Levels:
[ -57   29  123 -178  -69   65 -161 -219   93   41 -104 -292  160   72
 -172 -144  112  111 -138   92  -54 -170  -76 -291  493   19 -254 -164
  -78   62  -46   89   51  152 -112  -26   62  144  -40  -72   31] | 2
[ 118  -92  105  -48   51   49   63  125 -118 -143   50    8  120 -100
   -5  -46 -101   39  -98 -117   51  -27    5  -95   45  -49   59  116
   10  -69   36  -19   30  -56 -170    1 -191  -15  -45   66  111] | 14
[  48  -35   82  -73  105  -43  103   33  -94  -52    4   55   60  -81
  -67  -17   14   49   15  -37   60  -19   61  -33   -6  -30  181  -37
   29 -113   17   35 -109 -148  -98   99  -70   16   17   74   60] | 19
[ -92  126  300   35 -215  -47 -151 -372  126   71   -5 -201  172  -27
 -191   22  100  -90 -200  288   -6  101 -167  -74  262   72   68 -334
  117  104  161  136 -194  -92   -4  -67   20  226  -53   16   43] | 28
[ -15    7   57  -80  -74  148 -157 -124  144   79  -33 -189  130  -12
  -84 -115  -17  -40 -121   24  -29  -52 -107 -206  321  -47 -205  -54
  -41   44  -18   52   66   84 -103  -69   18  139 -131  -48   37] | 15
[  24   20   57  -36  112  -91   91    0  -16  -23   18   42   12  -79
  -31  -46  123   33   56   63   44   20   68   23  -96   41  248 -104
  124  -70   10   46 -193 -217 -118  147  -21   33   56   64   14] | 22
[ 142  -87  108  -65  -21   51   87  197 -139 -166   76  -70  109  -99
  -26  -71  -92  104 -133  -86   42  -43    7  -91   56  -45   77   61
    1  -87   19   -9   73  -73 -144   63 -266   -2   12   69  100] | 10
[  24   48  -23 -123   36  130  -78   -9  150  -39   15 -126  -38  123
   86 -160   61  -70  -44  108  -48  -68  -54 -157  180   62 -164  139
   -7   39   52   54   51   42 -132 -142   23   53  -33  -81  -36] | 7
[  -3   56   22  -44   91 -159  102   25  -68   26   25   30   11  -57
  -24  -72  129    4   26   -1   -4  -15   53   34  -87  -14  228 -152
   39  -69  -16   74 -125 -185 -104  191    2   67   93  146   55] | 22
[-146  195  -47  -28   35 -184  134  -52  -22   82   15  115 -115  157
 -101   66  135 -116  140  161 -106   78   52  260 -182   26  232 -154
 -116 -104  108   74 -140 -173  253   40  164   68  151   62   43] | 24
[  37  -29   65  -52  100   69    8   -2  -21  -91   13   48   61    6
   30  -28  -55  -77  -36  -68   11  -19   -6  -85   69  -15  -35  182
  -28  -26   78    4    9   -8 -129 -124  -31   -9  -86   15   82] | 15
[ 101  -61   86  -29   36   19   41  136 -123 -154   66  -21  115  -63
   41  -77  -81    7 -131 -145    1  -42  -12  -91   38  -38    5  148
  -20  -23   34  -23   91  -16 -203  -25 -175   -7  -37   94  135] | 12
[ -63  -46  306  -67 -239  184 -167 -285   71  -26  -94 -287  278  -50
 -363   60  -91  113 -205  118   20  -16 -121 -207  489  -14 -191 -193
  -59   13   61   22   25   85   45 -114  -61  150 -163 -128  110] | 14
[ -92  -40  389  -53 -303  135 -177 -320  -13  -63 -102 -334  341  -51
 -407   82 -104  135 -293   61   -8  -47 -147 -231  561  -36 -229 -223
 -128   31   74   29   97  130   41 -125  -83  172 -159  -68  192] | 13
[  -6   26  -27  -78   55  106 -103  -57  120   58   -1  -54   43   35
   56 -133    7 -138  -55  -38  -44  -58  -70 -165  181  -44 -171   96
  -51   34    3   53   61   61 -148 -104   65   88 -115   -1   28] | 15
[  54  -16    4  -76  -44   29  106  192 -134  -61   56  -13   58    3
  -90  -18 -120   38  -61  -83  -33  -21    6   29   18  -99   40   21
 -159 -129   23   -7  120  -26   72   31 -150   19   37   60  116] | 12
[  81  -22   82  -82   74    1   58  110 -122 -180   61  -10   36   30
   96  -95  -17  -28 -113  -99  -11  -85   -4 -116   63   -4  -13  201
  -43  -30   76   27   92  -17 -202  -72 -123  -16    5   95  103] | 8
[-103   82   49  -81  -16   34 -157 -250  191  157  -73 -166   79   13
  -96 -118  140  -61  -40   96  -43  -59  -72 -168  273    1 -122 -184
    1   64  -37  108  -60   14 -103   10  167  179  -82  -18    1] | 20
[ -89  104  -20  -84   63 -110  147  -16  -45   69   -9   95  -71   72
 -133   44  100  -27  136   90  -32   18   79  141  -95  -24  222 -152
 -102 -161   45   79 -125 -182  185  109  102   56  116   54   30] | 22
[  78  -52   62  -47   97  -56   61  106 -144  -77   32   27  113  -91
   11  -79  -45   16  -85 -164   14  -51   16  -78   18  -68   69   58
   -7  -40   -2    1   12  -40 -216   53 -117    9  -14  135  131] | 17
[  87  -38   36 -141  175   20   57   52  -30 -158   -9    0   17   60
   38  -99   66   93   23   43   23  -89   68 -111   79   89   17  150
   48  -40   42   -1  -66  -19 -179  -46  -54  -60   35  -55   -2] | 2
[ -11   61  -70 -169  100   52 -114  -70  145   50  -45 -145   11  133
   59 -223  148  -17  -20   59  -83 -154  -31 -216  265   46 -221   42
  -42   67  -49   68   40  121 -187  -60  118   72  -15  -61  -34] | 2
[  36   20    3  -97  -40   -3  126  193 -150  -95   60  -22    6   74
  -61  -25  -77   28  -59  -49  -60  -44   11   38   15  -65   33   52
 -184 -124   56   10  138  -23   87    0 -128    8   83   63  112] | 9
[   8   63   41  -38   76 -130  111    6  -22   27   39   40  -19  -57
  -28  -47  144   -6   51   90   24   27   55   53 -116   19  292 -172
   95  -84   23   90 -193 -246  -59  179   -6   70   98  106    6] | 24
[  12    1   16  -86  -23  176 -122  -73  157   55   -8 -128   71    9
  -19 -112  -19  -79  -75   28  -13  -44  -84 -190  250  -35 -176   37
  -31   17    3   52   57   50 -102  -95   15  102 -130  -60    6] | 14
[ 113  -84   89  -38   37    7   76  148 -142 -127   44   -2  136 -113
  -48  -37 -106   79  -94 -116   34  -14   17  -47   19  -53   88   54
   10  -73   18  -40   15  -50 -147   43 -201  -12  -14   72  125] | 15
[ -33  178   -6   35  101 -125  -41 -127  133   76   86   72  -74   73
  212 -117  183 -311  -15  140  -56   73  -77   16 -105   77  126   14
  128   98  137  132 -177 -143 -168  -79  129  110    8  118  -23] | 27
[  57  -30   63 -129  179  -17   53   11  -74 -156  -23   17   55   55
   15  -74   78   90   15  -13    6 -109   75 -117   98   72   -2  138
    7  -34   25   -3  -46    4 -183  -37  -27  -58   24  -22   43] | 1
[ -51   85  -23  -92  -63  -22  139  141 -130 -112   25   -1  -45  209
 -151   68  -76   37   20   76 -125   12   31  187  -29    1   13   60
 -258 -128  128  -38  114   18  286 -110  -36  -21  126  -34  114] | 8
[ -73  205  -41    7   -7 -228  135   24  -68   91   95  120  -94  122
   -1   17   87 -196   30  123 -104  104  -19  241 -208  -16  271 -144
  -84  -68  144  107 -113 -175  182   35   63   99  161  162   57] | 27
[-155  217 -290   88    3 -224  -64  157   29  -70  -29 -137   57  289
 -109  -84   71  146   85  117 -402   91   39  453 -242  224 -207   27
 -145  227  -51 -330  121  310  116 -115  130  -63  179 -154  156] | 1
[  -2   16   81  -45  161  -82   73  -63  -31  -47   -2   88   12  -39
   12  -28  114  -32   49    5   38  -11   63  -28  -48   33  175    5
   80  -53   45   56 -165 -168 -157   53   37   18    7   75   40] | 21
[-129  -12  346 -140 -186   81 -173 -405   28  -51 -178 -339  310   39
 -433   44   66  250 -174  160  -19 -131  -63 -265  616   64 -238 -278
 -101   38   19   39   -5  159   29  -71   38  138  -83 -155  114] | 1
[  77  -55   41  -86   21   20  107  129  -96  -31   22   11   76  -88
 -129  -11  -77   98   -9  -33   46   -2   42   -4   14  -75  148  -62
  -24 -146   -2    1  -38 -104    1  108 -146   18   26   31   65] | 17
[  86  -49   45  -53   81  -50   61  123 -132  -57   36    6  115 -103
    1  -97  -45   31  -85 -157   14  -49   12  -79   24  -75   75   27
   -7  -48  -21    5   17  -43 -203   80 -128   21   -7  132  116] | 17
[ -51  147  -58  -31   40 -158  117   24    7   95   54   59  -89   48
  -32  -34  144  -79   92  138  -53   64   36  170 -177   13  271 -188
    5  -88   45   91 -160 -215   98  143   65   89  144   97   -3] | 25
[  19   27   37  -54  134  -91   80   -6   -9    7   17   46    1  -70
   11  -77  136  -11   49   23   35  -14   60  -17  -71   15  217  -85
   98  -65   -4   75 -166 -197 -151  147   11   49   47   99   12] | 22
[  -4   29  -25  -70  114   37  -61  -38   48   27    3   12   31   40
   97 -124   13 -159  -39  -95  -44  -68  -43 -141  118  -50 -123  143
  -62   27   16   52   51   47 -183 -102   72   59  -93   56   61] | 16
[ -10   36   89  -19  150  -99   63  -82   -4  -51    5   69    9  -41
   11  -25  145  -31   56   57   32   16   60    4  -82   73  205  -28
  124  -30   53   50 -204 -193 -161   64   40   27   20   66   28] | 22
[  23   10   15  -93  -23  206  -91  -39  170  -13   14 -127    7   61
   17 -106    3  -73  -48   98  -14  -36  -67 -162  205   21 -153  104
  -17    1   46   48   56   15  -66 -128   -2   71  -98 -103  -29] | 10
[-153  157 -135   26  -13 -181   54   80  -96   12  -19   32   25  181
 -160   48  -42  -20   53   -8 -238   75   22  332 -158    3  -30  -28
 -247   12   41 -127   82  110  225  -76  112   12  104   21  190] | 18
[  30  103   42   30   86 -220   61   16  -47   10   98   45    3  -54
  136 -126  154 -133  -64   22  -25   34  -20   32 -150   26  255  -90
  135   38   55  100 -155 -195 -226  114  -24   90   86  219   49] | 26
[  92  -58   94  -31   33   -4   47  134 -155 -152   65  -20  122  -61
   47  -81  -79   -2 -151 -180   -4  -61  -15 -103   54  -57   -4  144
  -47  -24   33  -12  114   -5 -216  -20 -171    1  -33  130  159] | 12
[ -83  167   39   -1  -23  -20 -132 -253  265  148   13 -107  -15   38
   22 -111  213 -182  -18  277  -40   70 -100  -46   82  100   51 -190
  154  105   72  136 -203 -121  -86  -25  153  184  -25  -14  -75] | 26

Levels:
[ -98  -16   57  -18 -151 -369 -117  -18 -175   34 -413  -13  108  332
  -15   97  -79  -93  203   18   72  339 -313 -206  304  417   82   97
 -148 -167  165  180 -240   65   38  -78  269 -182  -37 -107  183] | 22
[  -4 -296 -195  -91   81 -100  243   55  -88  132  367  231 -103 -187
 -224 -263 -441 -269  109 -116  496 -319  -61   -9  -57  -65   69   32
  -44 -437 -194  -61 -118 -233  397   85   97  -28  250  264 -318] | 13
[-198   17   37   27 -158 -389 -191  -87 -207   41 -436  -60  136  380
   16   12  -55  -78  215   72   44  421 -405 -214  471  576  -35  121
 -143 -217  109   89 -343  137  -23  -63  177 -294   25   15   85] | 23
[ 246  116  268 -133 -178  185 -350 -241  413   88 -134 -429  105 -201
  102  244  606 -268 -206  313 -419   22  387  187 -197  -77 -296   73
  133  135 -106 -446   12  173 -368 -478 -182  510 -128   94 -294] | 9
[ 133  -13  172 -224   57   42  -24 -357  119 -118   75 -229 -146   43
   99  225  152 -448  -64  -35  -84    0  215  159   95  -23   51  165
 -231  -79 -246  -11  -83  -36  -79 -309    5  267  -80   75 -172] | 15
[ 149  230  551 -194 -207  131 -615 -490  372  -47 -475 -798  193  271
  216  582  851 -498 -235  331 -717  404  232  205  234  301 -465  240
  -35  -30  -69 -418 -263  308 -579 -519 -260  443   15  192 -171] | 17
[ 124  205   21  211 -135 -145 -125   45  125  -43 -248  -41   83 -181
   77 -213  459  404 -242  425 -142  215  203 -266 -163 -126   92 -119
    0  605  275 -151  251   98 -241 -201  -76  143 -429 -372   85] | 2
[ 183  113   58  -75 -118   52 -169 -194  322  -11  100 -197   73 -269
   87  -58  384 -229 -199  289 -164  -43  302   93  -26   48 -189   72
    3  104 -126 -369  -19  -16 -268 -325 -134  292  -51  165 -384] | 9
[-131  -45   71  160   40  -79  142 -209 -199  -92 -124  -61 -339   43
  -23 -100   99  350  -50  139   61  240   -6 -164 -124 -339  302  -67
  -85  451  -35  180  165  244   70 -170 -104  -10 -496 -379  210] | 4
[ 168  120  130 -114 -160  171 -401 -310  451  119   17 -445  225 -302
  113   51  521 -391 -254  423 -354  -15  356  210  101  188 -552   91
  163  -98 -214 -709 -172   90 -411 -386 -351  368  190  458 -639] | 12
[  -5  -88  -77   20 -144 -127  -26 -132   29  194 -217  -68   68 -273
   33   41  -93   37   22  289   43  134   98  -81  136   41  -63 -109
  196   75   -8 -132  -47   92  -39 -233  -69   -8  -78  -19 -183] | 19
[ -94   -6  -36  203   63 -327  222  111 -297 -196    3  225 -209  233
 -144 -366  -27  315  -18  -12  322  165 -236 -361  -57 -107  444    5
 -343  238  204  324  105  -64  241  137  172 -185 -301 -374  324] | 3
[ 211 -165    7 -129 -124  107 -151   69  283  342   26  -91  178 -396
 -129   32   59 -259  -33  180   11 -267  252   94 -309 -129 -269  -39
  301 -247  -77 -451  -15  -30   36 -206  -46  361  173  231 -402] | 12
[  45   87   43  -21 -172  -91 -214 -260  179   65 -214 -260  162 -158
  133   78  235 -129 -115  382 -179  218  162  -17  288  240 -230   16
   72   70  -28 -282 -141   82 -276 -306 -165   75   -7  119 -283] | 18
[ 140  135  173  -77 -145   53 -309 -206  324  -11   21 -333  136  -83
   54   -4  516 -309 -209  294 -252   38  187  113   36  182 -335  152
  -18  -49 -106 -450 -144   49 -302 -286 -186  283   80  289 -381] | 9
[-131   -4    6  -25    2 -131   32 -430  -67 -115   -8 -181 -138   36
  115   -8  -11 -163  -34  157   30  238   -6   -5  449  185   -2   85
 -174    7 -226    5 -205   67  -83 -213 -144 -121  -46  118 -206] | 18
[ -42  103  235  -42 -170  -52 -315 -426   99   22 -438 -460   67   88
  176  311  360 -141  -62  336 -367  421   73   28  330  243 -219   67
   41  110  -66 -177 -190  306 -344 -410 -192   93 -131   24 -106] | 20
[ 136  -41   88 -172    0  238 -105 -427  285   91   86 -321 -105 -382
  139  160  226 -316 -132  214 -198  -95  442  263  -53 -202 -192   16
  134   71 -376 -365   16  129 -213 -477 -264  393 -117  187 -470] | 12
[ 230   50  221 -210  -86   94 -281 -162  330   37   34 -305  126  -35
   15  163  406 -503 -139  113 -218  -84  227  173  -69   96 -261  181
  -53 -223 -129 -366 -129  -33 -194 -283  -46  413  141  273 -331] | 12
[ -98  -45   60  136   27 -255  169   32 -265 -165  -25  109 -238  284
 -165 -215   10  200    1  -32  252  159 -233 -261  -86 -112  370   56
 -301  146  128  294   38    7  232   72  139 -113 -251 -297  307] | 4
[  66 -199 -157  -45  -86  -21  -48   89  148  314  147   31  181 -392
 -170 -197 -164 -198  -10  204  221 -252   88   -1  -64   33 -287  -52
  252 -361  -90 -440 -131 -123  131  -37  -91  104  333  374 -499] | 14
[ 139 -126  -79 -119  -31   -8  -14   -8  170  145  212   13   80 -284
  -89 -126  -59 -319  -36   93  164 -239  148   55  -57   20 -149   38
   51 -288 -137 -309  -99 -163   77 -111  -16  183  210  292 -415] | 13
[  42  -86  -11  -28 -142  -65  -11 -231   26  219 -402 -108  -36 -311
  137  265  -74  117   78  267  -86  199  225  -39   11 -154   89 -164
  254  322  -33   26   93  231  -98 -437   -9  118 -388 -286  -16] | 20
[-211 -146 -218  121 -131 -432   56  118 -245  133  -86  187  153   73
 -190 -324 -385   27  151  136  415  155 -413 -296  389  430  -45    2
  -26 -359  127    1 -314 -109  243  188  107 -423  298  183 -110] | 20
[ -23  129   43  229   22 -231  -77  129 -128 -125 -192   30    2  166
  -50 -341  323  342 -133  158   23  233  -94 -343 -117  -58  194  -26
 -214  357  284    3  161   66  -12    7   38    5 -311 -322  232] | 0
[ -90  202  174   16 -254 -256 -423 -274   63   -7 -525 -360  261  263
  170  152  379 -137   -2  342 -324  524 -146  -99  527  619 -282  132
  -55  -12   94 -193 -331  228 -389 -273  -55  -89   -1   87  -70] | 22
[ 323   42   -4 -133 -156  147 -209  -88  477  200   65 -158  206 -567
   89   19  318 -243 -190  361 -183 -209  495  151 -213  -85 -298  -41
  252   82 -109 -543   76  -42 -274 -401 -138  465  -11  185 -520] | 11
[ 160 -153   44  -66 -202   41 -200   16  207  400 -294 -183  221 -372
  -64  207   45  -71  -17  317  -87  -38  226   12 -190 -115 -253 -133
  421  -76   41 -370   -5  115  -33 -269  -93  291   56   55 -239] | 17
[ -30 -109 -229   46 -128 -291  134  -13 -107  180 -236  196   32 -275
   30  -72 -339  163  163  193  237  133   -9 -206  150   70  174 -149
  126  146   74  106    9   13   89 -173  153 -164 -209 -205  -31] | 21
[ 275  -36  103 -125 -203  200 -336  -31  453  349  -91 -294  275 -469
  -16  137  363 -252 -142  366 -251 -174  395  166 -302  -92 -450  -44
  400  -95  -77 -655    0   92 -222 -366 -197  500  112  262 -484] | 11
[ -84 -202 -467  131 -188 -424  140  283 -181  412 -307  478  214 -419
  -58 -306 -640  340  337  200  460   39 -176 -345  114  206  135 -257
  316    8  200   31   -4  -24  235  -19  293 -328 -111 -183  -81] | 23
[-117 -117   26  -90   88 -130  132 -321 -155 -116  112  -83 -218  158
  -11   -6 -160 -281   41  -64  197   87  -94    8  305   91  110  134
 -260 -214 -237  124 -208  -37  136  -90   -7  -93   42  132 -131] | 17
[ -22  116  247   51  -67 -165 -113 -101  -35 -208  -95 -184  -87  371
  -63  -41  401  -39 -121   86  -67  249 -145 -126   24  102   83  184
 -313   77   87   49  -99   66  -57  -66   15   47 -135  -99  158] | 5
[-176   52   69   50 -191 -226 -251 -286  -61   81 -471 -252  108  129
  115  110  113  -11   85  296 -153  458 -158 -103  451  417 -173   33
   52   15    3  -97 -259  280 -219 -263  -78 -159  -83   29  -66] | 22
[-132    4  184   57   70 -101  119 -307 -193 -252  -14 -140 -378  303
  -16  -28  173   69  -42   -8   43  249  -95  -81   14 -166  294  115
 -323  236 -111  264    8  174   56 -152  -33  -17 -372 -237  212] | 5
[  44 -259 -179  -52   -3  -82  179  163  -21  201  283  231  -28 -262
 -254 -275 -326 -145   89  -28  434 -313  -31  -46 -219 -124   34  -16
   66 -331  -94 -121  -48 -180  354   50  111   44  179  178 -265] | 10
[-141  -44  -59  -30   51 -162  194 -466 -166 -142  -21  -61 -279  -14
  154   17 -178  -54   49   77  122  236   28  -26  402   45  232   23
 -200  170 -247  232  -88   76   -8 -269  -44 -163 -262  -95  -77] | 19
[ 130 -115  -70 -116  -11   99   10 -167  208  147  201  -62  -19 -407
   -4  -61  -11 -252  -58  154   69 -217  284  129  -99 -135 -133   -7
  132  -89 -255 -316   -9  -47   -7 -257 -116  248   32  224 -456] | 12
[-232   58  -58  293  128 -331   78   78 -348 -222  -11  135 -129  313
 -120 -566   87  352  -60   47  258  252 -327 -396   97   52  264   28
 -369  186  173  120   21   25  158  195    9 -271 -195 -193  202] | 0
[ 145  -50  160 -140 -129   11 -238  -83  198  167 -150 -258  169  -52
  -40  195  198 -333  -61  167 -121    9  121   58  -13   86 -246   68
   92 -243  -20 -307 -151   17  -81 -205  -46  265  162  188 -231] | 16

Stage of each row:
[ -40  -75   83   80   -9   24 -157   14  -29   14   57   71  -82 -151
  131 -109   -4  177   -8  -38 -101 -158   28  -53  -48  114   35   55
   62   46  -82  -68 -118   -8  -82   19   53  -19 -147   59  -13] | 16
[ -19  -45   84   60  -38   32 -173   62  -53   43   47  112  -93  -92
   96  -96  -22  166    1  -19  -58 -184   -7  -51  -56   97  110  -17
   70   70  -94  -70  -97   23  -49   34   42  -17 -116   43    5] | 18
[ -26   21 -317  292  131   27  357  117    3 -191   -9  -93 -143   -9
   69  464  262 -122 -204  158   50  186 -105   26  254   43 -237  153
  -33 -107  172 -247 -303  266   69  302  -71  -71 -385 -284  107] | 6
[ -12  -28   77   35  -36   42 -181   64  -56   58   53  132 -106  -68
   67  -92  -40  162    1  -19  -33 -200  -20  -58  -49   73  146  -51
   74   74  -93  -74  -78   36  -33   31   30  -26 -101   30    9] | 18
[ 105  133  179  -99  -66   14 -178  145 -141  221  -17  124  -22    7
  -44 -190 -106   66   39   61   25 -201 -240  -39 -149   94  254  -68
   53  159 -141    5  139  -34   52 -118  104   -1   79   72   63] | 25
[  -3  110 -204  282   80  -51  247  111  -61 -266   77   40   19  -20
 -112  292   33  -34   27  -46  129  303  -73   48  213  -41  -55   66
  -96 -116   77  -84 -287   34   98  166 -272  112   83 -128   80] | 1
[ 121  156   80  -35  -40   84 -138  185 -132  143    5  181  -84   75
 -127  -56 -124   68  -50   26   84 -227 -148  -82  -67   57  288 -174
   88  101  -94  -79   35   47   86  -26    1  -28   -8  -32  109] | 25
[  31   38  -23  184    9  118 -159  188  -14  -72   59   30  -55 -196
   24  -62 -110   79  -12  -59   26  -30  -62   26   29   81   85 -182
  153   40 -133  -13  -80   78  -23  -41  -90  -58 -115   73   51] | 2
[ -46  -98   30  158  -19   22 -131   28  -50  -69   96   65 -100 -157
  144  -47   20  175  -11  -57  -97 -128   56  -56   36   98   25   23
   77   -8  -73  -95 -212   57  -73   80  -12  -31 -178   12   -4] | 14
[ 122  155  135  -61  -62   68 -170  172 -111  176   19  150  -44   39
  -79 -171 -122   48  -19   40   51 -216 -219  -57  -98   64  269 -145
   98  121 -106  -38  109   23   83 -104   72  -44   20   25   86] | 27
[ -67 -109   32  136  -21   54 -161   44   -6  -56   59   77  -99 -167
  169  -80   13  181  -15  -54  -88 -134   82  -26  -28   98   25    3
   87   30  -75  -77 -169   35  -99   67   26  -22 -188   53  -16] | 14
[  -5  -27   89   66  -43   38 -163   83  -68   53   31  108  -89  -70
   78  -74  -22  154   -7   -6  -50 -191  -18  -55  -58  111  113  -29
   72   74  -97  -82  -99   28  -40   39   47  -18 -129   32   22] | 18
[ -41   22   -6   33  120 -169   94 -113   10  -23  104 -129   71 -260
   99  -98   43  -19  135    6  -48  271 -298   76   88   -3 -137  317
 -113   -7  -12   94   46  -86   11 -134  -13   53  177   92  -63] | 1
[  47   35  148  -56  -29   -5 -187   52 -113  163   31  107  -65  -70
   21 -158  -78  130   30   14  -34 -207 -138  -69  -91   91  189   -8
   49  110 -130  -20   45  -21   -3  -66   69  -18   10   61   20] | 21
[ -39  -93    2  176   -6   33 -145   62  -59 -102   70   27  -78 -237
  169  -71   -4  156    9  -64  -84  -69   40  -14   34  103   24   -5
   97   -2 -103  -40 -181   52  -92   45  -40  -31 -141   50   -3] | 10
[ -60 -110   10  153    7   51 -139   23   -9  -74   73   46 -105 -201
  169  -65   22  176  -36  -57 -103 -117   80  -37   13  103   -5   33
   89    1  -63  -87 -186   48 -101   59    9  -41 -211   34  -14] | 13
[-109    1   -2  -74  196 -102   92 -161  150  -17  -85  -79  118 -335
   96 -178   12   41   80  -32  -55  300 -102  143 -203   30 -231  468
 -180   94   55  163  168 -332 -131 -210  109  172  201  226  -94] | 4
[   1  -36   19  122   33   50 -172   77  -38  -44   48  -22  -50 -300
  124 -142  -73  114    7  -53  -67  -41  -51   11   -4  110   24  -20
  116   38 -139   30  -50   15  -85  -77  -22  -52  -94  108    6] | 6
[ -64 -115   19  147  -21   40 -161   35  -23  -74   86   76 -107 -175
  168  -74   12  185   -2  -61  -89 -125   72  -34    8   84   36   -3
   88    8  -77  -78 -191   55  -91   72   -6  -26 -172   40  -19] | 13
[  11  188   45  -75   10 -147  164   35 -122   21  -94  218  116  138
 -187   56  -28   29  148    4  146  169 -126   45 -171  -34  132  231
 -253   76   61   31   12 -280   86   24  -46  299  432   14   52] | 24
[  23   47   12  147   24  123 -177  156   49  -35   65   21  -33 -209
   16 -138 -134   86   -6  -79   11  -26  -67   37  -12   77   60 -155
  147   63 -132    9  -17   22  -38 -111  -44  -48  -96  129   23] | 0
[-114  -30 -148    8  198  -12  167 -188  143 -101   46   96  -95  -68
  -16  123   78  114 -120  -67  -15   82  111  -42   24  -57 -141  336
 -126  -54  198 -132 -134  -94  -40   91  -27   74  -81  -90  -29] | 16
[-127  -41 -270  267  -29  -76  159   84  -96 -350  127  222  -97   90
   30  348  131   68  114  -56  170  211   68   60  233 -161  106  -30
 -106 -143  100 -143 -439  159   78  396 -321  143  110 -209   33] | 10
[-160  -37 -320   56  171   35   84 -178  135 -321  217  343 -186   35
 -144  223  -44  208  -43 -251  167   94  284  -59  202 -304  135   37
  -92 -176  226 -159 -314   22   33  242 -369  111  113 -199  -24] | 15
[ -66 -114   16  128   12   31 -164   -5   -9  -87   92   55  -90 -236
  168 -111  -12  195   -1  -91 -101  -96   85  -29    5   78   17   41
   82   -1  -77  -45 -163   13 -111   27  -17  -21 -137   60  -30] | 12
[-155   22  -71 -217  287   66  -19 -207  409   42  -64   20   28 -315
   23 -282  -95   81  -20 -103   29  219  -25  161 -280  -97 -169  331
 -103  158  117  159  345 -326 -149 -322  142  109  129  274 -129] | 1
[ -36  -90  -26  214  -10   60 -126   81  -54 -133   76   53 -101 -197
  141  -13    3  165  -31  -70  -72  -90   90  -33   55   99   23  -36
  109  -24  -83  -87 -245   78  -82   95  -66  -37 -197    6   17] | 11
[ 123  157  105  -63  -28   65 -141  146 -122  166   12  155  -62   39
 -117 -110 -129   64  -45   25   57 -215 -174  -78  -77   60  261 -122
   77  105  -91  -54   80   13   79  -78   30  -30   15   -6   93] | 25
[ -98   13   67   48  -25 -126   86  116   51   71 -137 -123  129 -137
  249  -89  174 -102  198  200   -1  285 -365  256 -194  109 -180  261
 -137  197  -49  118  139  -98  -42  -69  244  133   87  212  -52] | 1
[ -75    3  -38   21  -81 -154  207  122  -95  131  -65   12  -88  201
  212  241  343 -124   78  342   62   64 -393  102   22   29  -24  179
 -147  110   63 -146  -61  215  112  270  198   25 -109 -149   28] | 20
[  11   57   -6  -45  -33 -259  169  -15 -230  132  116   17  -74  127
   79  156  203  -86  142  220   46   60 -471  -19  200  -53  112  202
 -156   -4   15  -92  -50  189  193  158   11    0  142 -193   23] | 22
[-145  -41 -321  163  142   79  203   -2  146 -254   11  144 -156    2
   22  316  137   57 -138  -32  109  145  167   46   94  -99  -99  108
  -67  -78  216 -191 -274   89  -16  273 -129   58 -187 -173   25] | 10
[ -44  -80   96   72  -32   10 -183   18  -43   17   60   87  -71 -147
  136 -137  -13  183   28  -45  -93 -157   16  -43  -56  100   67   36
   59   56  -97  -48 -109  -14  -81   14   48   -3  -99   73  -21] | 16
[ -15  139 -184  -14   99   68  241   97   57   31 -106  179 -130  233
 -145  322  115  -40 -168  127  178   16  -65    2  -34  -47   27   84
 -108   59  195 -213  -66   59  102  207   21   59 -134 -207  108] | 22
[   9   11  -16  145   31  104 -168  141   -4  -61   28   19  -51 -245
   62  -99 -104   99  -15  -61   -7  -32  -30   27  -24   92   56 -106
  133   53 -126   11  -50   21  -67  -61  -53  -41 -104  100   33] | 4
[ -92  -19 -194  138  106  -42  182    8   29 -160    0   -4  -56 -110
   98  186  143   -7  -16   44   40  211  -62   79   80  -16 -129  202
  -90  -34  103  -69 -158   43   -8  145  -60   56  -61  -77    9] | 7
[ -93  -33 -246  213   23   -5  234   73   -7 -156   67  115 -189  162
   68  409  248   -8  -97  107   88   49  -27  -10  217  -55  -43   59
  -62  -86  170 -282 -355  270   89  395  -85   -9 -264 -289   61] | 16
[ -67  -25 -200  249  123  -85  327  -11  -32 -218   -2  -70  -31  -99
   92  316  224  -21  -78   58  -32  244  -20   23  159   60 -265  344
 -135 -114  150 -148 -309   35    0  224  -69   69 -156 -161   39] | 9
[-198 -126 -115  -20   94 -112   77 -166  115  -88   54   54  -67 -135
  218    2  167   81   84   15  -18  167  -48   93   -4  -98 -100  317
 -142    7  116  -16  -61  -26  -64   87   41   89   49   12 -106] | 12
[ -10  -40   78  100  -21   20 -133   45  -73   -1   54   98  -73 -109
   68  -63  -24  173   -8  -50  -75 -155   35  -70  -30  113   71   25
   52   31  -81  -81 -152  -13  -52   44    8    4 -110   31   13] | 17
[-149 -134  -47  -76  206 -169   50 -348   93  -65  143  -56  -28 -345
  189 -150   73  135   59  -88 -143  164  -52   -2   60  -63 -173  495
 -140  -63   85   51   -5 -141  -99  -97    8   50  116   62 -141] | 11
[ -63   88  108 -283   88 -195  -12 -201  -16  104    2  214   95  -51
 -100 -219 -112  136  228  -88   72  131 -131   39 -221 -125  167  338
 -257  109   29  157  197 -377    2 -165   -3  274  576  153  -79] | 22
